In the rows, zero is written as 128.
Facts:
bakono η:dodrom ζ:f
begru Φ:skamar ζ:f
bigam η:poma, tigel, noplise ζ:d
birotrak η:staplok, libus, flovu ζ:d
bodis η:plirak ζ:f
boplu η:pufen, lepun Φ:flopum ζ:a
borim η:vozas Φ:pivisum ζ:d
bregiru Φ:dibru ζ:b
brisik η:postiklok, zopa ζ:a
brozu Φ:driklam ζ:b
brufil η:sugal Φ:stigik ζ:e
brulali η:flovu Φ:nevam ζ:a
brustes Φ:gremer ζ:e
bruzim η:tropel, tido ζ:d
buki η:sugal ζ:d
dedrel η:bregiru ζ:e
dibru Φ:klofutrus ζ:b
didron η:neskibil, zopa Φ:grestir ζ:b
diza Φ:grogres ζ:e
dodrom η:flovu Φ:plegidul ζ:d
dozal ζ:e
drani ζ:b
driklam Φ:tigel ζ:d
duben η:vozas ζ:a
dudadrun η:tubruk, fipuskos ζ:c
dusum η:traplur, zife ζ:b
duvu Φ:stomel ζ:a
duzem Φ:skedu ζ:a
fipuskos η:neskibil ζ:a
flado η:flovu ζ:e
flegrel η:nevam ζ:e
fleskesan η:midos, kotan Φ:nivek ζ:b
flidrik η:mani, sugal ζ:b
flilazo η:midos, mani ζ:b
fliplu η:sebur, zopa, flobitos ζ:f
flobitos Φ:brustes ζ:a
flogesken η:driklam Φ:begru ζ:c
flopum η:klofutrus, zaliklo Φ:gasta ζ:e
flovu ζ:a
fludu η:vozas, postiklok, flovu ζ:a
flutam η:kudru, gruro ζ:b
fopiga η:dedrel ζ:b
fubrani ζ:e
fusir η:gebram ζ:a
gagrosi Φ:flobitos ζ:d
gasta η:midos, gebom, morur ζ:e
gebom ζ:c
gebram η:grogres, rugrin ζ:a
grapor η:klofutrus ζ:d
grefal Φ:diza ζ:f
gremer η:klofutrus ζ:e
grestir ζ:e
grigru η:pemo ζ:b
grogres η:klofutrus, flovu Φ:zaliklo ζ:e
grufli η:poma Φ:trunam ζ:a
gruro η:klobenuk ζ:c
gudek η:staplok Φ:flogesken ζ:e
kenunek η:tigel, klobenuk, flovu ζ:f
keplik η:zopa, flovu ζ:b
keradra η:drani, sugal ζ:c
kino ζ:f
kizi η:duzem, pufen, traplur, klobenuk, treples Φ:fipuskos ζ:d
klepler η:pufen, klofutrus ζ:d
klobenuk ζ:e
klofutrus η:flovu Φ:postiklok ζ:e
kloves η:pemo, kino, flovu, rugrin ζ:f
klutron η:keplik, traplur, flovu ζ:e
kofim η:poma, pemo Φ:dozal ζ:b
kotan η:traplur Φ:lale ζ:f
kube η:pufen, flobitos ζ:d
kudru η:pliplenes ζ:d
kuno η:zograda ζ:a
lale η:noplise ζ:d
lazal ζ:c
lepun ζ:e
libus η:brisik ζ:d
mani η:drani, klofutrus ζ:a
midos η:klofutrus Φ:rusku ζ:e
mokar Φ:brisik ζ:a
morur η:boplu ζ:c
muga Φ:redis ζ:c
nazas η:noplise Φ:ragrebrol ζ:e
neler η:keplik, redis ζ:a
neskibil Φ:ninir ζ:c
nevam η:stoklis, grapor, zopa ζ:a
ninir η:pliplenes, gudek, noplise, dozal, flovu Φ:tido ζ:c
nituk η:plokler ζ:a
nivek η:drani Φ:troki ζ:a
noplise ζ:a
noplu η:tradrer, zife, flovu ζ:e
nutan η:begru, noplise, riflobrok, sugal ζ:a
paklim η:pemo, staplok, grigru ζ:b
paskodos Φ:nazas ζ:b
pemo η:grogres, grapor ζ:b
pidratra η:grapor ζ:e
pivisum η:klofutrus ζ:d
plaskam η:trevoston, pluviklis, klobenuk ζ:d
pledru η:flovu Φ:paskodos ζ:c
pledul ζ:c
plegidul η:fubrani ζ:b
plimun η:pledru Φ:klepler ζ:e
pliplasak η:plaskam Φ:klutron ζ:f
pliplenes η:riflobrok, flovu ζ:b
plirak η:flopum, redis, gebram ζ:b
plokler η:duzem, flovu ζ:a
plukur η:buki ζ:f
pluski η:pluviklis ζ:a
pluviklis η:midos, grogres, flovu ζ:d
poma η:klobenuk, flovu ζ:c
postiklok η:drani ζ:e
pufen η:zopa ζ:c
ragrebrol Φ:trodri ζ:c
redeflis η:poma, pivisum ζ:c
redis η:bregiru, flovu Φ:tiniske ζ:f
riflobrok Φ:keradra ζ:d
rugrin Φ:gruro ζ:f
rusku ζ:c
salol η:zopa, sugal Φ:varor ζ:a
sebur η:noplise Φ:boplu ζ:f
sekem η:drani, bigam ζ:a
skadrem η:grufli, flidrik, staplok ζ:f
skamar η:fubrani, pufen, kizi Φ:bregiru ζ:a
skatro Φ:dodrom ζ:b
skedu η:tropel, flovu Φ:dudadrun ζ:b
skeskun η:pemo, grapor, zopa, flovu ζ:b
skidunok η:zopa Φ:duzem ζ:e
skufle η:brisik ζ:e
skugek η:flovu ζ:a
staplok η:pufen ζ:f
stazeklo η:bruzim, pledul, skeskun Φ:gagrosi ζ:b
stigik η:lepun ζ:e
stodrorok η:skeskun, klofutrus ζ:e
stoklis η:flovu ζ:e
stomel η:staplok, zopa Φ:skidunok ζ:c
sugal η:nazas ζ:f
tafler η:kube, klofutrus Φ:grefal ζ:e
tido η:flovu ζ:b
tigel Φ:vatror ζ:b
tiniske η:kizi, klobenuk Φ:mokar ζ:f
tobus Φ:gudek ζ:f
tradrer η:grogres, tido ζ:d
traplur ζ:a
trazis η:borim, rugrin Φ:tregro ζ:b
tregro η:brisik Φ:pliplasak ζ:a
treme η:keplik, flovu ζ:a
trenis η:grapor, zopa ζ:b
treples ζ:b
trevoston η:klofutrus, flovu ζ:b
trodri ζ:a
troki η:vozas, klobenuk, zopa, flovu Φ:tropel ζ:e
tropel Φ:pluski ζ:c
trunam η:bruzim, flovu Φ:rugrin ζ:e
trupar η:bregiru, gremer, klobenuk ζ:a
tubruk η:klepler, grogres ζ:b
varor η:sebur, flovu ζ:e
vasko η:nituk, grapor, mokar Φ:flovu ζ:a
vatror η:kenunek Φ:pufen ζ:d
vegos η:midos, skedu, grigru, zopa, sekem, plirak ζ:d
vozas ζ:e
zaliklo Φ:fopiga ζ:f
zife η:flovu ζ:f
zograda η:trevoston, tropel, flovu Φ:riflobrok ζ:d
zopa ζ:a

Known rows:
[134 132 132 132 122 127 133 131 132 128 128 126 124 143 118 126 117 121
 134 116 135 132 123 135 125 148 119 129 124 137 133 122 132 138 122 137
 121 128 140 127 123 133 132 146 121 130 129 134 129 121 134 135 128 125
 135]: pemo
[112 102 116 131 137 140 127 126 120 117 144 124 121 119 130 139 139 119
 131 141 126 132 139 114 138 123 141 115 114 118 131 134 102 125 133 133
 122 100 146 123 140 110 131 116 131 122 114 120 129 130 120 129 119 108
 118]: gudek
[125 128 132 137 122 125 136 133 127 120 119 128 117 127 137 125 109 144
 134 137 139 130 132 130 147 136 131 128 131 127 126 125 113 131 127 134
 131 141 127 111 130 130 121 123 122 137 123 138 127 138 117 128 132 126
 131]: mani
[136 131 131 133 123 127 133 130 129 126 128 124 121 142 116 125 118 124
 135 116 134 132 126 133 124 146 119 129 127 136 136 123 126 137 123 136
 120 128 142 128 124 135 134 144 122 130 128 135 131 122 130 132 129 125
 134]: grigru
[ 67 137 121 166 133 108 115 132  84 131  58 133  99 133 146 161 141 197
 131 179 111 140 201 108 122  53 135 147 138 106 148 117   5 121 173 129
 140 207  52 140  40 118 107  99  89 147  86 151 153 158  78 111 102 178
 135]: plukur
[134 144 122 125 126 116 130 110 155  88  97 126 120 121 161 148 143 137
 133 158 118 132 136 115 152  86 136 145 139 126  92 122  80 122 154 128
 122 169  82 131 103 128 120  69 112 121 138 129 164 153 123 128 129 110
 129]: nivek
[138 137 125 109 127 113 134 158 128 124 124 133 113 100 127 141  92 137
 164 125 105 104  95  97 163  87 141 149 134  92 131 128 159 124 114 113
 124 134 124 147 157 109 123 131 171 160 151 138  96 152 118  92 175 134
 104]: boplu
[136 131 132 135 125 125 121 128 125 131 129 121 117 130 123 123 109 132
 124 129 124 129 119 128 124 139 116 125 126 142 136 130 113 135 124 138
 119 128 136 124 124 129 135 149 132 129 131 132 131 115 125 131 123 120
 134]: gruro
[127 143 143 130 133 114 138 119 148 133 103 121 145 128 140 125 136 131
 120 127 145 135 118 139 134 146 133 140 135 120 106 138 141 123 127 111
 128 147 116 130 109 137 123 100  96 125 130 128 145 140 152 133 143 114
 135]: duben
[116 140 128 115 156 124 137 117 118 169 118 119 159 100 142 129 162 133
 143 116 116 137 119 133 101 127 107 145 151 122 138 134 171 114 122 121
 152 108 101 143 111 107 128  95 119 119 115 112 117 128 137 125 103 141
 118]: vatror
[146 111 125 130 110 140 131 145 119 112 161 136 111 141 107 118  94 122
 144  99 134 129 121 134 136 158 115 110 119 146 144 111 138 145 114 158
 120 100 171 108 159 130 133 178 156 137 136 141 101 112 115 137 125 123
 128]: treples
[102 136 128 135 132 115 119 127 122 139 103 133 151 142 120 130 155 149
 119 134 128 126 134 132 117 108 133 136 139 116 121 131 133 117 142 114
 132 152 107 145  89 135 118 122 110 129 131 127 141 134 139 127 137 146
 137]: skadrem
[126 140 133 137 138 127 132 122 137 143 114 126 136 129 130 129 141 127
 115 126 133 129 126 143 112 128 129 130 132 114 120 143 130 124 131 101
 127 138 117 147 109 133 124 102 111 119 127 135 148 137 148 127 135 128
 138]: flado
[130 141 135 119 137 118 137 116 151 132 106 117 148 116 151 132 141 122
 126 139 132 132 118 125 139 131 133 146 132 122 105 136 136 120 131 112
 130 143 112 130 117 130 123  94 103 125 130 118 142 141 143 129 138 114
 126]: brulali
[120 121 125 144 125 138 125 132 113 126 132 137 119 138 120 128 129 134
 123 129 131 129 147 139 116 123 128 115 129 128 133 120 114 133 134 139
 134 122 127 124 125 132 124 130 129 129 119 136 127 127 118 129 114 139
 133]: bigam
[126 146 136 134 134 117 128 125 137 141 106 120 127 141 126 132 133 126
 130 126 131 130 127 132 118 134 120 148 130 131 125 131 118 131 129 116
 122 147 113 145 100 135 131 116 100 124 122 129 146 130 144 126 133 132
 139]: flutam
[110 134 129 129 130 119 120 122 128 143 115 133 159 144 113 120 159 136
 113 123 130 127 123 137 114 120 133 128 139 124 116 131 156 117 133 113
 135 140 120 141  98 138 124 126 114 125 135 119 143 126 151 135 138 138
 139]: kloves
[128 145 140 130 131 114 135 123 148 134 102 123 141 127 138 126 131 132
 123 133 143 130 119 136 134 139 133 145 135 118 112 140 134 121 128 110
 129 147 114 133 107 136 123 101  98 128 130 130 147 141 150 131 146 122
 134]: skugek
[125 140 134 137 138 128 133 125 136 140 117 127 138 129 130 127 136 129
 115 129 133 128 126 143 115 123 130 131 130 113 120 144 130 123 130 104
 126 138 118 147 117 134 124 102 115 121 130 132 145 138 146 127 134 128
 136]: stodrorok
[131 122 133 113 125 130 142 119 138 122 129 125 132 111 161 131 120 119
 131 131 132 129 132 119 151 140 134 138 131 134 117 119 116 127 132 129
 132 126 130 103 145 123 130 126 136 131 127 123 115 133 124 126 124 126
 119]: duvu

Rows:
No name comes twice in this set of rows, the named rows included.
[122 193 122  91 166  81  35 116 127 240 129  75  74 166 134 122 150  71
  80 241 117  45 171 118 122  66 110 153  69 195 153 206 138 120  33 108
 165 142  70 153 219 184 170 117  95  87  80  52 157  66 153  66 165 180
 134] : fopiga
[110 110 118 116 127 128 118 127 115 120 140 135 146 132 115 127 154 130
 127 134 122 125 132 118 131 115 137 119 127 134 125 123 144 119 134 137
 134 115 133 122 127 123 127 141 137 124 130 109 122 120 121 132 121 132
 123] : tobus
[132 147 138 132 137 114 124 121 137 144 105 118 130 135 126 129 129 126
 121 129 126 129 110 127 116 135 122 146 134 123 130 139 122 127 130 114
 115 145 120 146  92 134 131 126 109 129 135 128 150 124 146 126 140 122
 138] : redeflis
[133 124 130 118 126 128 135 123 133 113 123 126 126 111 152 132 122 132
 137 138 130 133 134 119 147 134 130 130 127 133 121 123 118 128 131 138
 132 131 121 108 138 120 125 114 127 131 124 122 123 137 115 129 120 117
 118] : grufli
[148 140 115 129 130 132 124 107 157  89 123 132 124 124 143 142 157 118
 116 147 113 121 128 129 130  75 133 126 132 129  88 128 102 124 148 121
 117 147  96 146 117 136 124  72 130 106 151 128 169 138 136 131 130 108
 134] : troki
[119 145 136 146 135 114 124 123 122 136  86 120 113 128 139 139 124 149
 124 143 118 136 135 119 118 118 123 146 139 121 136 133  78 130 144 118
 116 167 103 147  76 126 130 120 103 134 118 139 152 136 122 123 128 128
 139] : keradra
[136 106 122 141 117 150 132 135 116 113 163 137 113 131 121 115 109 130
 125 119 140 135 141 146 126 149 124  93 118 139 136 121 123 139 124 152
 131 101 154 103 161 127 125 150 152 123 127 144 111 118 111 141 112 124
 130] : vozas
[124  97 118 133 108 144 121 138 106 110 162 145 136 145 105 110 130 138
 123 116 138 129 135 139 128 140 127  90 124 149 135 112 150 133 125 163
 136 105 159  96 147 133 123 178 155 129 135 126 105 106 111 148 114 136
 132] : kino
[112 141 137 141 130 114 134 125 126 128  84 124 116 123 147 138 122 156
 130 152 135 138 151 126 141 120 132 144 135 114 122 129  77 127 144 124
 129 166  95 125  94 127 116  94  95 136 110 142 144 150 117 124 128 132
 131] : nutan
[127 130 128 136 123 129 128 131 124 123 123 126 112 140 126 128 117 130
 136 122 132 134 139 130 126 141 118 128 123 137 140 118 102 137 129 142
 123 134 135 121 117 131 131 139 120 132 120 136 130 124 121 133 121 133
 134] : pliplenes
[132 114 121 106 137 140 144 131  94 145 154 119 129  97 146 122 116 136
 174 108 116 146 125 123 123 158  83 125 137 157 164 111 152 136 108 178
 151  79 133  95 149  96 136 155 154 134 112 120  77 109  90 137  79 129
 112] : tigel
[132 129 146 103 134 126 148  97 154 156 105 117 153 107 181 144 131  98
 116 115 119 124 119 103 132 143 132 169 146 139 108 121 102 126 154  91
 122 141 132 127 108 129 151 138 127 130 140 120 135 129 155 117 123 141
 129] : stomel

Now the same objects, written a new way:
Known rows:
[115 106 140 138 144 165 140 133 158 154 129 125  72 120 117]: duzem
[125  78 130 170 120  48 152 106 204 172 107 127 105 146 141]: dedrel
[135 128 137 148  94 138 135 147  82 136 118 119 123 149 153]: bodis
[127 141 134 137 130 132 134 125 127 140 125 125 111 130 124]: kube
[150 198 118 108 153 212 153  82 121 173 130 122 126 113 119]: begru
[131 165 158 118 152 102 139 148 107 111 135 136 122 123 148]: morur
[129 114 130 117 132 131 138 125 145 153 123 133 143 138 135]: poma
[120 125 126 122 171 137 141 107 177 156 128 129 140 135 128]: neskibil
[134 135 133 129 113 139 133 129 118 145 128 125  77 132 104]: brisik
[128 126 123 154 142 151 137 154 121 107 121 113 146 122 127]: duvu
[136 146 120 106 125 123 117 122 162 142 142 124 202 161 100]: brufil
[136 146 133 132 106 109 127 106 135 129 130 128 140 145 121]: flilazo
[132 159 138 145 153 161 142 151 128 147 119 124  79 125 129]: traplur
[124 103 137 124 120 124 135 149 104 162 125 127 119 115 127]: tido
[115  92 130 140 130 136 131 115 143 144 136 119 126 116 112]: gagrosi
[131 110 132 160  84 140 135 118 141 129 125 122 103 150 117]: fusir
[127  85 125 115 114 126 145 142 171 131 120 135 166 136 118]: grogres
[126 110 143 119 134 121 136 154 151 159 126 130 163 135 129]: diza
[132 129 128 143 108 121 127 107 153 123 133 126 166 155 126]: didron
[139 121 134 131 108  94 132 146 136 143 129 128 167 151 125]: noplu

Rows:
No name comes twice in this set of rows, the named rows included.
[124 108 129  93 144 146 152 160 137 168 120 139 142 111 110] : dozal
[143 143 153 112 103 102 130 151 107 165 120 137  96 162 146] : dudadrun
[129 163 154 131 128 149 144 123 142  75 136 135  74 132 124] : boplu
[132 130 127 109 135 180 127 134  90 150 132 121 128 134 120] : sugal
[134 151 156 128  96  86 134 137  95 111 127 136 102 132 145] : plegidul
[121 152 149 112 174 117 141 124 141 121 136 135  99 120 133] : gebom
[144 150 119  88  99 204 111 127  82 134 140 126 180 159  96] : plukur
[128 130 119  98 125 195 122 130 113 151 143 130 176 126  97] : buki
[132 169 185  97 122  53 141 161  97  46 159 145 111 120 141] : stigik
[119 163 178 104 181  87 147 153 141  84 150 138 114  92 137] : lepun

